The symbols move the units like this.
j255: ve>j120, sa>j540, pu>j563, va>j797, de>j821
j46: ve>j271, sa>j287, pu>j105, va>j610, de>j372
j584: ve>j473, sa>j755, pu>j399, va>j147, de>j120
j909: ve>j874, sa>j332, pu>j258, va>j712, de>j767
j540: ve>j255, sa>j101, pu>j120, va>j637, de>j105
j696: ve>j193, sa>j488, pu>j684, va>j557, de>j933
j166: ve>j610, sa>j16, pu>j749, va>j156, de>j57
j105: ve>j821, sa>j271, pu>j192, va>j287, de>j227
j372: ve>j156, sa>j760, pu>j227, va>j907, de>j173
j777: ve>j789, sa>j173, pu>j758, va>j992, de>j350
j691: ve>j760, sa>j907, pu>j372, va>j758, de>j992
j992: ve>j527, sa>j788, pu>j173, va>j521, de>j873
j120: ve>j563, sa>j255, pu>j577, va>j101, de>j192
j440: ve>j332, sa>j712, pu>j909, va>j785, de>j399
j789: ve>j758, sa>j777, pu>j57, va>j527, de>j7
j557: ve>j328, sa>j951, pu>j488, va>j862, de>j953
j332: ve>j909, sa>j440, pu>j874, va>j397, de>j723
j521: ve>j242, sa>j7, pu>j788, va>j352, de>j193
j258: ve>j43, sa>j874, pu>j417, va>j332, de>j650
j684: ve>j894, sa>j193, pu>j873, va>j488, de>j862
j43: ve>j417, sa>j258, pu>j953, va>j909, de>j785
j874: ve>j258, sa>j909, pu>j43, va>j440, de>j410
j473: ve>j399, sa>j584, pu>j723, va>j793, de>j563
j785: ve>j397, sa>j650, pu>j712, va>j767, de>j755
j907: ve>j691, sa>j57, pu>j760, va>j789, de>j788
j668: ve>j147, sa>j630, pu>j793, va>j563, de>j797
j352: ve>j350, sa>j730, pu>j7, va>j894, de>j328
j723: ve>j767, sa>j399, pu>j410, va>j584, de>j630
j730: ve>j352, sa>j873, pu>j350, va>j684, de>j557
j904: ve>j862, sa>j933, pu>j89, va>j201, de>j874
j577: ve>j630, sa>j563, pu>j668, va>j255, de>j359
j201: ve>j585, sa>j953, pu>j933, va>j43, de>j440
j650: ve>j785, sa>j410, pu>j397, va>j723, de>j793
j193: ve>j684, sa>j696, pu>j894, va>j328, de>j904
j7: ve>j521, sa>j350, pu>j242, va>j730, de>j696
j953: ve>j201, sa>j417, pu>j585, va>j258, de>j712
j933: ve>j904, sa>j585, pu>j862, va>j953, de>j909
j712: ve>j440, sa>j397, pu>j332, va>j650, de>j473
j585: ve>j933, sa>j201, pu>j904, va>j417, de>j332
j610: ve>j749, sa>j166, pu>j287, va>j227, de>j907
j758: ve>j57, sa>j789, pu>j907, va>j173, de>j521
j417: ve>j953, sa>j43, pu>j201, va>j874, de>j397
j563: ve>j577, sa>j120, pu>j630, va>j540, de>j494
j749: ve>j287, sa>j610, pu>j46, va>j16, de>j691
j89: ve>j951, sa>j862, pu>j557, va>j933, de>j43
j760: ve>j372, sa>j691, pu>j156, va>j57, de>j527
j494: ve>j359, sa>j192, pu>j637, va>j105, de>j610
j227: ve>j16, sa>j156, pu>j166, va>j760, de>j789
j192: ve>j494, sa>j821, pu>j359, va>j271, de>j166
j359: ve>j637, sa>j494, pu>j797, va>j821, de>j749
j271: ve>j105, sa>j46, pu>j821, va>j749, de>j156
j630: ve>j668, sa>j577, pu>j147, va>j120, de>j637
j156: ve>j227, sa>j372, pu>j16, va>j691, de>j777
j328: ve>j488, sa>j557, pu>j696, va>j89, de>j201
j873: ve>j730, sa>j894, pu>j352, va>j193, de>j951
j755: ve>j584, sa>j793, pu>j473, va>j668, de>j255
j16: ve>j166, sa>j227, pu>j610, va>j372, de>j758
j410: ve>j650, sa>j767, pu>j785, va>j399, de>j147
j147: ve>j793, sa>j668, pu>j755, va>j577, de>j101
j821: ve>j192, sa>j105, pu>j494, va>j46, de>j16
j894: ve>j873, sa>j684, pu>j730, va>j696, de>j89
j57: ve>j907, sa>j758, pu>j691, va>j777, de>j242
j287: ve>j46, sa>j749, pu>j271, va>j166, de>j760
j793: ve>j755, sa>j147, pu>j584, va>j630, de>j540
j242: ve>j788, sa>j521, pu>j992, va>j350, de>j684
j350: ve>j7, sa>j352, pu>j521, va>j873, de>j488
j637: ve>j797, sa>j359, pu>j101, va>j192, de>j287
j101: ve>j540, sa>j797, pu>j255, va>j359, de>j271
j397: ve>j712, sa>j785, pu>j440, va>j410, de>j584
j788: ve>j992, sa>j242, pu>j527, va>j7, de>j894
j488: ve>j696, sa>j328, pu>j193, va>j951, de>j585
j951: ve>j557, sa>j89, pu>j328, va>j904, de>j417
j399: ve>j723, sa>j473, pu>j767, va>j755, de>j577
j767: ve>j410, sa>j723, pu>j650, va>j473, de>j668
j797: ve>j101, sa>j637, pu>j540, va>j494, de>j46
j527: ve>j173, sa>j992, pu>j777, va>j242, de>j730
j173: ve>j777, sa>j527, pu>j789, va>j788, de>j352
j862: ve>j89, sa>j904, pu>j951, va>j585, de>j258

The rows follow the links: the fewer symbols apart two units are, the more alike their rows tend to be.

Some units and rows for them; each showing differs a little:
j227 -> [-221, 96, -181, 538, 86, -602, -91, 242, -79, 456, 516, 951, -338, 167, 220, 391, 484, -35, 478, -570, -183, -69, 234, -201, -30, 414, 182, 272, -235, -36, -237, -178, 300, 1140, 330, 169, 87, -515, 109, 357, -637, 382, -285, 457, 47, 440, 290, 305, 153, -236, 258, 34, -267, 150, -458, -527, -122, 308, -114, -148, -449, -433, -314, 496, 707]
j101 -> [767, 193, -846, -40, 736, -395, -434, -64, 464, -250, -150, 340, -106, -382, -337, 64, -448, -272, -126, -460, -25, 130, -202, 259, 215, 259, 530, 287, -830, 373, -461, -59, 113, -82, 411, 122, 99, 86, 19, -599, -389, 569, 794, 530, -110, -559, 66, 6, -88, -18, -200, 586, -407, 22, 470, -28, -82, -178, 706, 379, 121, 30, 40, -463, -213]
j684 -> [-487, 306, 803, -41, -174, 519, 542, -21, -51, 124, 17, -291, 249, 600, 297, 270, 254, -4, 71, 423, 324, 3, 186, -515, 72, -570, -443, -159, 738, -318, 375, -402, -302, -389, -840, -211, -38, -480, 110, 539, 577, -24, -330, -117, 67, 739, -183, -305, 236, 14, 96, -655, 160, 9, -296, 170, 263, 169, -329, -798, -107, 363, -144, 466, 214]
j577 -> [699, -130, -872, -329, 386, -219, -242, 176, -8, 156, -187, 192, -207, -564, -498, 150, -344, -452, -435, -450, -200, 132, 120, 575, -110, 405, -31, 37, -895, 458, -99, -47, 381, -226, 377, 349, -333, 278, -7, -538, 198, 442, 289, 114, -174, -804, 202, 198, -61, -352, -160, 580, -591, 209, 467, -224, -105, 161, 410, 597, -30, 52, 136, -762, -526]
j328 -> [-359, -134, 532, -111, -219, 552, 289, 78, -351, 138, -55, -354, 198, 413, 124, 162, 227, 19, -249, 278, 43, 229, 394, -282, -175, -281, -606, -459, 819, -373, 505, -695, -53, -755, -781, -250, -256, -245, 300, 384, 718, -280, -647, -292, -97, 830, -56, -496, 121, -51, 318, -550, 141, 158, -406, 152, 323, 417, -549, -443, -216, 88, -89, 195, -64]
j758 -> [-224, 77, 209, 386, -256, -589, -88, 118, 509, 197, 303, 475, -111, 256, 549, 420, 677, 411, 92, -257, -364, -12, -94, -328, 150, 571, 173, 147, 65, 237, 313, -251, 183, 722, -282, -250, 819, 137, -225, 537, -586, 821, -856, 228, 250, 224, 174, 36, 62, -251, -80, -156, 403, 41, 233, 43, -241, 36, 182, 115, -505, -774, -168, 231, 747]
j557 -> [-321, -276, 482, -138, -246, 524, 205, 30, -364, 58, -107, -382, 180, 352, 83, 138, 195, 39, -336, 248, -11, 257, 388, -189, -280, -182, -659, -487, 804, -355, 494, -704, 6, -810, -734, -236, -252, -183, 269, 289, 673, -280, -718, -351, -107, 808, -47, -544, 70, -47, 342, -527, 192, 161, -376, 189, 317, 424, -575, -298, -261, 29, -52, 50, -133]
j16 -> [-174, 106, -222, 505, 184, -584, -60, 226, -84, 426, 467, 997, -308, 193, 151, 354, 399, -122, 548, -593, -129, -107, 215, -208, -19, 336, 244, 325, -296, -52, -340, -69, 247, 1148, 421, 266, -3, -574, 112, 306, -706, 303, -88, 512, 0, 446, 198, 304, 166, -173, 254, 146, -343, 72, -484, -572, -109, 274, -100, -275, -375, -311, -335, 531, 669]
j785 -> [-92, -245, 89, -359, -346, 468, 208, -134, -588, -141, -212, -646, 79, -366, -390, -629, -487, -103, 54, 443, 258, -278, -67, 464, -161, -427, -216, -121, -74, -139, -226, 897, -243, -183, 539, 289, -575, 259, -135, -324, 443, -1085, 558, -571, -64, -683, -188, 336, -115, 269, -125, 165, -38, -121, -154, -19, -7, -309, -279, 143, 591, 535, 273, -179, -627]
j894 -> [-515, 399, 847, 15, -170, 509, 528, -76, 59, 66, 21, -293, 273, 627, 341, 203, 278, 98, 140, 484, 353, -88, 44, -539, 168, -551, -366, -54, 754, -302, 359, -320, -336, -281, -820, -215, 50, -508, 65, 508, 569, -6, -289, -72, 123, 686, -213, -281, 232, 23, -10, -681, 177, 3, -213, 174, 151, 98, -234, -840, -54, 406, -176, 543, 242]
j120 -> [754, -28, -902, -258, 542, -292, -380, 89, 246, -4, -188, 258, -179, -545, -442, 120, -401, -392, -364, -482, -134, 148, -12, 463, 37, 381, 247, 118, -906, 462, -221, -106, 310, -186, 391, 274, -98, 262, 33, -549, -62, 564, 454, 278, -219, -721, 190, 101, -83, -228, -189, 624, -517, 119, 539, -91, -142, 25, 607, 523, 32, -24, 82, -671, -409]
j201 -> [73, -676, 146, -229, -343, 391, -335, -148, -229, -447, -304, -716, 269, -87, -70, -438, -147, 337, -549, 349, -248, 374, 15, 150, -328, 15, -234, -610, 683, -229, 380, -310, 10, -1077, -347, -406, 27, 608, 151, -221, 209, -629, -495, -529, -178, 293, -44, -556, -273, 293, 320, -191, 565, -47, -14, 514, 187, 16, -388, 430, 23, -256, 279, -379, -466]
j873 -> [-543, 515, 931, 62, -147, 412, 547, -123, 192, 25, 29, -251, 265, 700, 381, 221, 303, 155, 232, 503, 408, -74, -13, -608, 230, -591, -286, -12, 739, -284, 321, -234, -389, -197, -863, -228, 112, -437, -28, 518, 504, 102, -219, -44, 176, 622, -246, -227, 250, 57, -83, -669, 218, -38, -134, 232, 157, 5, -174, -830, -22, 355, -146, 532, 283]
j650 -> [-88, -255, 40, -334, -370, 472, 257, -23, -652, -2, -173, -596, 53, -433, -450, -514, -465, -141, 21, 410, 274, -304, -1, 481, -179, -393, -316, -93, -208, -138, -178, 882, -206, -106, 574, 373, -645, 204, -132, -290, 517, -1016, 536, -535, -54, -726, -144, 401, -108, 196, -147, 189, -184, -70, -167, -111, -11, -202, -281, 148, 500, 598, 282, -209, -618]
j874 -> [12, -512, 160, -279, -351, 436, -208, -270, -247, -565, -314, -860, 277, -264, -143, -761, -430, 364, -255, 521, -2, 55, -235, 294, -160, -230, 5, -314, 437, -204, 50, 402, -222, -775, 119, -215, -58, 648, -59, -404, 109, -987, 142, -603, -67, -313, -164, -244, -336, 486, 54, -41, 562, -243, 41, 469, 84, -384, -213, 415, 469, 78, 382, -303, -547]
j397 -> [-70, -288, 131, -353, -375, 460, 173, -146, -539, -191, -226, -713, 136, -372, -343, -672, -523, -16, -6, 534, 228, -255, -139, 398, -153, -426, -165, -161, 34, -152, -163, 863, -300, -252, 503, 194, -482, 332, -146, -358, 344, -1115, 529, -593, -37, -653, -220, 234, -165, 337, -135, 119, 99, -135, -153, 59, -14, -371, -279, 199, 600, 506, 294, -178, -646]
j527 -> [-290, 374, 576, 290, -246, -349, 96, -90, 757, -25, 150, 85, 41, 403, 671, 276, 557, 525, 110, 123, -134, -62, -312, -488, 339, 228, 256, 185, 303, 158, 383, -135, -112, 422, -583, -417, 976, 214, -311, 521, -380, 843, -610, 193, 383, 200, -18, -97, 55, -96, -246, -354, 594, -56, 460, 360, -191, -233, 370, -112, -250, -474, -136, 286, 658]
j352 -> [-504, 641, 946, 93, -122, 300, 543, -150, 409, -30, 39, -273, 258, 647, 509, 231, 362, 241, 270, 516, 374, -156, -202, -621, 366, -540, -73, 120, 637, -151, 279, -133, -460, -25, -822, -363, 428, -324, -106, 547, 277, 248, -192, 9, 314, 462, -232, -192, 204, 79, -213, -630, 367, -121, 90, 303, 83, -161, 8, -786, 23, 313, -174, 519, 396]

Each walk starts at a row. The symbols on each line, taken left to right, move it on to the next unit.
Answer with the unit's row; about right is enough.
[28, 291, -351, 402, 528, -506, -85, 51, 8, 122, 360, 885, -248, 116, 28, 131, -4, -252, 654, -504, 147, -205, -12, -182, 172, 28, 502, 470, -397, -20, -682, 93, 32, 1052, 571, 269, -38, -751, 187, 37, -755, 174, 622, 612, -15, 285, 52, 318, 116, 41, 170, 239, -468, -16, -476, -492, -40, 4, 91, -317, -36, 15, -263, 535, 542]
va de sa ve ve pu -> [-264, -33, -68, 488, -89, -645, -81, 234, 130, 427, 463, 832, -286, 215, 332, 446, 652, 132, 264, -518, -368, -17, 201, -252, -27, 589, 158, 197, -119, 107, 36, -209, 328, 1060, 96, 22, 376, -210, -39, 486, -635, 605, -714, 351, 152, 386, 256, 247, 153, -298, 149, 1, 1, 131, -209, -352, -196, 276, -54, 55, -572, -676, -302, 384, 772]
de ve pu va va sa -> [-408, 627, 839, 166, -164, 1, 350, -144, 696, -142, 68, -179, 231, 581, 640, 204, 361, 439, 232, 408, 218, -172, -336, -631, 467, -295, 155, 202, 516, 18, 341, -48, -395, 157, -750, -414, 756, -85, -303, 517, -27, 529, -294, 100, 362, 320, -187, -195, 146, 41, -302, -578, 534, -129, 361, 403, -49, -293, 282, -517, -37, -3, -134, 465, 564]
[130, -230, -355, -414, -161, 294, 255, 247, -685, 402, -126, -179, -214, -517, -580, -78, -331, -523, -170, -14, 58, -196, 333, 641, -305, -64, -498, -101, -613, 114, -109, 531, 162, -81, 600, 575, -862, 81, -79, -265, 689, -478, 286, -390, -172, -861, 43, 485, 22, -254, -138, 393, -595, 176, -38, -436, -30, 214, -152, 247, 160, 441, 133, -432, -697]
de pu de ve sa -> [659, 313, -809, 23, 827, -440, -424, -110, 502, -308, -27, 432, -114, -298, -230, -34, -456, -248, 88, -447, 80, 31, -302, 127, 304, 87, 709, 362, -769, 276, -631, 0, 31, 134, 438, 126, 117, -105, 61, -577, -581, 480, 1015, 574, -110, -368, 46, 29, -44, 89, -139, 548, -385, -99, 343, -57, -74, -288, 674, 190, 214, 99, -22, -210, -67]
de de sa va va -> [-258, 317, 439, 311, -264, -432, 27, -9, 758, 6, 192, 173, 37, 349, 631, 297, 629, 515, 85, 33, -212, -12, -282, -455, 302, 299, 279, 189, 230, 182, 371, -161, -35, 462, -506, -388, 967, 236, -327, 504, -450, 846, -724, 195, 354, 159, 49, -64, 92, -121, -229, -323, 559, -79, 484, 254, -216, -154, 316, -35, -331, -569, -154, 280, 686]
[-343, 543, 696, 211, -214, -182, 179, -146, 793, -144, 119, -83, 172, 482, 674, 227, 484, 489, 185, 268, 25, -106, -398, -590, 433, -41, 194, 238, 408, 100, 390, -51, -262, 254, -672, -454, 888, 83, -349, 505, -194, 705, -459, 147, 378, 169, -107, -146, 126, 16, -301, -442, 582, -89, 479, 418, -100, -314, 314, -294, -138, -254, -144, 359, 619]
pu va ve sa -> [-355, 577, 775, 196, -214, -107, 288, -147, 752, -154, 120, -143, 204, 538, 683, 227, 433, 436, 228, 359, 129, -114, -401, -574, 444, -151, 174, 184, 445, 54, 387, -36, -348, 245, -718, -417, 818, 54, -317, 504, -92, 638, -350, 121, 374, 252, -142, -157, 128, 35, -337, -477, 596, -163, 393, 417, -94, -284, 305, -400, -83, -140, -174, 414, 614]
de sa ve pu de -> [-236, -401, 385, -160, -252, 518, 110, 51, -374, 24, -130, -405, 215, 315, 87, 88, 167, 80, -383, 254, -86, 362, 361, -145, -324, -137, -607, -545, 834, -351, 542, -722, 81, -927, -708, -267, -249, -56, 277, 242, 604, -351, -755, -381, -158, 779, -26, -539, 22, -8, 419, -469, 221, 125, -305, 210, 306, 429, -570, -192, -238, -59, 31, -8, -171]
[461, 389, -626, 203, 822, -431, -318, -111, 366, -246, 116, 595, -92, -111, -122, -54, -350, -227, 446, -442, 218, -60, -278, -61, 344, -64, 738, 479, -593, 157, -792, 140, -70, 490, 516, 166, 74, -401, 98, -386, -716, 294, 1070, 715, -76, -108, -14, 115, 6, 178, -47, 407, -395, -137, 22, -156, -51, -292, 562, -108, 220, 146, -109, 127, 183]
pu de sa ve -> [-45, 261, -301, 474, 444, -510, -93, 110, -68, 278, 410, 939, -239, 153, 16, 210, 110, -229, 632, -530, 121, -166, 61, -215, 119, 104, 456, 420, -331, -70, -620, 58, 85, 1081, 551, 280, -71, -805, 171, 91, -717, 173, 441, 657, -26, 376, 95, 336, 155, -13, 239, 204, -479, -11, -498, -553, -63, 51, 55, -334, -114, -35, -342, 549, 549]
pu va sa de pu ve va -> [-197, 72, 97, 433, -244, -621, -124, 213, 440, 317, 361, 592, -155, 225, 484, 446, 721, 350, 144, -357, -393, 9, -19, -296, 76, 608, 188, 161, 4, 234, 285, -236, 250, 804, -154, -203, 697, 95, -195, 524, -578, 815, -867, 244, 261, 273, 237, 95, 28, -268, 22, -141, 297, 86, 147, -60, -234, 158, 83, 109, -550, -810, -197, 267, 735]
[744, 204, -844, -34, 785, -421, -433, -94, 479, -286, -116, 405, -95, -338, -280, 9, -447, -251, -42, -428, 29, 68, -289, 179, 255, 160, 640, 331, -778, 315, -524, -1, 100, 3, 434, 114, 118, 3, 44, -591, -479, 523, 901, 548, -108, -468, 38, 11, -82, 37, -167, 586, -366, -58, 434, -55, -77, -256, 773, 271, 179, 84, 53, -345, -121]
pu pu pu va -> [764, 59, -931, -204, 600, -359, -405, 9, 307, -113, -167, 291, -168, -490, -414, 76, -393, -373, -326, -490, -115, 132, -87, 397, 105, 292, 321, 135, -869, 446, -314, -88, 242, -214, 365, 188, -71, 225, 43, -609, -156, 565, 607, 384, -163, -713, 148, 9, -77, -149, -189, 570, -473, 48, 562, -77, -74, -67, 683, 490, 40, -12, 101, -645, -386]
ve pu ve pu sa -> [542, -163, -769, -371, 186, -85, -120, 266, -216, 288, -170, 105, -258, -610, -560, 178, -272, -527, -463, -354, -206, 39, 253, 617, -220, 333, -251, -35, -875, 359, -56, 29, 404, -211, 431, 478, -515, 251, 4, -414, 384, 213, 188, -55, -234, -844, 191, 292, -26, -380, -144, 540, -660, 232, 332, -329, -79, 281, 223, 514, -41, 141, 143, -758, -618]
[-469, 220, 752, -15, -192, 583, 509, -1, -119, 122, -14, -335, 228, 615, 231, 275, 271, 87, 23, 385, 242, 61, 266, -454, 20, -506, -534, -221, 780, -364, 403, -490, -249, -456, -802, -205, -122, -461, 122, 500, 648, -125, -403, -181, 54, 776, -162, -349, 231, -9, 158, -669, 131, 40, -313, 172, 278, 284, -418, -743, -128, 345, -93, 402, 114]
sa de sa va de de -> [222, -247, -433, -452, -86, 198, 211, 253, -634, 415, -121, -102, -209, -535, -587, -23, -288, -544, -254, -86, -8, -120, 348, 648, -292, 63, -485, -89, -680, 151, -59, 373, 236, -84, 554, 612, -807, 127, -22, -306, 694, -300, 204, -312, -147, -836, 92, 473, 24, -309, -170, 435, -638, 208, -13, -460, -16, 245, -145, 294, 94, 402, 163, -503, -673]
de pu de de de pu -> [-238, 10, -107, 487, -68, -670, -80, 251, 56, 483, 444, 862, -303, 198, 312, 424, 603, 74, 344, -574, -290, -54, 184, -255, -44, 537, 138, 210, -131, 72, -12, -225, 325, 1076, 164, 103, 306, -304, 14, 458, -662, 512, -612, 410, 81, 428, 285, 233, 149, -287, 185, 18, -92, 127, -297, -420, -150, 298, -98, -20, -540, -598, -319, 446, 765]
[1, -416, 204, -307, -409, 458, -68, -281, -297, -523, -279, -835, 223, -306, -199, -798, -496, 228, -129, 595, 110, -130, -258, 315, -163, -313, -18, -244, 253, -195, -58, 691, -320, -553, 262, -78, -186, 538, -90, -412, 153, -1050, 351, -588, -31, -455, -214, -16, -291, 475, -59, 43, 423, -255, -34, 319, 24, -458, -210, 306, 544, 220, 355, -211, -594]
de sa sa de ve sa -> [694, -61, -898, -275, 459, -238, -329, 154, 108, 67, -180, 233, -220, -525, -468, 124, -343, -420, -396, -434, -203, 173, 68, 533, -49, 361, 104, 88, -900, 460, -146, -105, 337, -222, 359, 285, -205, 307, 13, -527, 62, 497, 399, 192, -203, -765, 201, 105, -85, -283, -210, 601, -538, 137, 478, -142, -121, 78, 511, 583, 12, -7, 119, -739, -457]
ve va sa sa va sa -> [563, 384, -689, 147, 819, -439, -389, -140, 423, -250, 44, 561, -123, -148, -172, -52, -428, -253, 275, -400, 181, -9, -296, 6, 343, -1, 766, 451, -660, 213, -709, 80, -9, 354, 486, 106, 91, -294, 73, -488, -697, 336, 1101, 667, -89, -179, 3, 89, -17, 175, -102, 460, -371, -155, 161, -163, -76, -302, 604, -25, 202, 142, -62, 22, 84]
